x =
3,4,1,3,5,4,4,4,5,5,2,5,6
1,3,3,3,6,4,3,4,6,5,2,3,5
3,4,2,3,5,4,4,3,6,5,2,4,5
4,3,3,3,4,5,5,3,7,4,0,4,5
2,3,5,3,6,4,3,4,6,6,2,2,5
2,3,1,3,6,4,4,3,5,4,2,4,5
2,3,2,3,6,4,4,3,7,6,1,4,5
3,4,4,3,7,3,3,4,5,6,3,3,5
3,4,4,3,6,3,3,4,5,6,3,4,5
3,3,5,3,6,4,3,4,6,5,1,3,5
1,3,4,3,7,3,3,4,6,6,2,1,5
3,3,3,3,6,4,3,4,5,5,2,3,5
2,3,3,4,7,4,3,3,5,5,3,3,4
2,3,3,4,7,4,3,3,5,5,3,3,4
3,3,5,3,6,3,3,4,6,6,2,3,5
Indices start at 0.
What is the entry in row 2 and column 1?
A: 4
The entry in row 0 and column 0 is 3
The entry directly above the centre entry -> 4
The entry in row 0 and column 1 is 4
The entry in the bottom-right corner: 5
What is the entry at row 1, column 0?
A: 1
The entry in the top-right corner is 6
What is the entry at row 2, column 0?
A: 3
The entry in row 0 and column 2 -> 1
What is the entry directly below the smallest entry?
A: 2
What is the bottom entry of the column that holds the smallest entry?
A: 2
The entry in row 1 and column 2: 3
What is the top entry of the column that holds the smallest entry?
A: 2
The entry just right of 0 is 4
The entry directly above the smallest entry -> 2
The bottom-left entry is 3
The smallest entry is 0

[[  3  -8   6  -1   4  -4  22  -7 -28  28  14 -12 -16  21  16   2]
 [ 10  -5   7  13   1  -2  -7   7  -2  36  -5  17 -12  -5  -6 -10]
 [ -4   1  -7   3 -18  -1  24  -6  -6 -22  -9   2  -5   7   2  -8]
 [ -9  16  13 -13  17 -18  -7   6 -28  24  -2  -1  -7  -2   0   0]
 [ 17  15   4 -23 -12  16   3   8   7  58  -3   9 -10  20 -15   2]
 [ 19 -15  -4 -24 -23  27   3  -1 -21  13   0   2  36 -24  17  -4]
 [  8   2   3   8   2 -13   3  -7  -3 -83  -1   5  16 -32  -6 -13]]
Counting starts at 0.
The entry at row 1, column 2 -> 7
Read off the entry in the top-right corner.
2
The entry in row 0 and column 1 is -8
The entry in row 0 and column 2 -> 6
Read off the entry in the bottom-right corner.
-13
Read off the entry at row 0, column 0.
3
Read off the top entry of the column that holds the smallest entry.
28
Read off the entry at row 1, column 0.
10
The entry directly above the largest entry -> 24
The entry directly below the largest entry is 13
The entry in the bottom-left corner -> 8
The minimum -> -83
The entry just right of 10: -5
The entry at row 2, column 0 is -4
Read off the entry just left of the smallest entry.
-3
Read off the maximum.
58

Read these off the array that follows.
1) Find the entry just right of the smallest entry.
2) Find the minimum.
3) Find the maximum.
[[8701 7134 8252 6252 5523 6932 5874 6754 5187 5763 6097 6917 6889 6532
  7074 4533]
 [9025 8000 8295 6720 5619 6866 5855 7216 5223 5953 5890 6645 6706 5387
  6417 4487]
 [6402 8417 5476 7336 8530 5243 6786 4654 7719 3697 6206 5820 3127 3136
  7170 5060]
 [6785 8474 5241 7493 8507 4930 6811 4920 7772 3561 6312 5812 3140 3236
  7391 5287]
 [7338 8543 5021 7378 8741 5934 6353 5338 7591 4355 5922 5127 2948 3592
  6371 5175]
 [6862 8541 5227 7363 8856 5887 6464 5601 7609 4536 6031 5183 3160 3596
  6658 5447]
 [8764 7019 8200 6333 5351 6869 5959 6696 4953 5739 6088 7035 6802 6574
  7418 4542]
 [7173 8526 5109 7500 8504 6267 6189 5224 7487 4359 6198 5412 2938 3561
  6693 5534]
 [7005 8342 4894 7213 8521 6041 6199 5290 7467 4261 5938 4894 3240 3707
  6698 5422]
 [6624 8364 5277 7437 8925 5107 6686 4876 7836 3679 6469 5910 3045 3101
  7410 5106]
 [6504 8167 5170 7256 8733 5072 6623 5050 7729 3155 6400 5699 3098 3015
  7265 5100]
 [6642 8472 5518 7276 8526 5158 6838 4892 7735 3646 6039 5909 3011 3278
  7144 5233]]
1) 3561
2) 2938
3) 9025
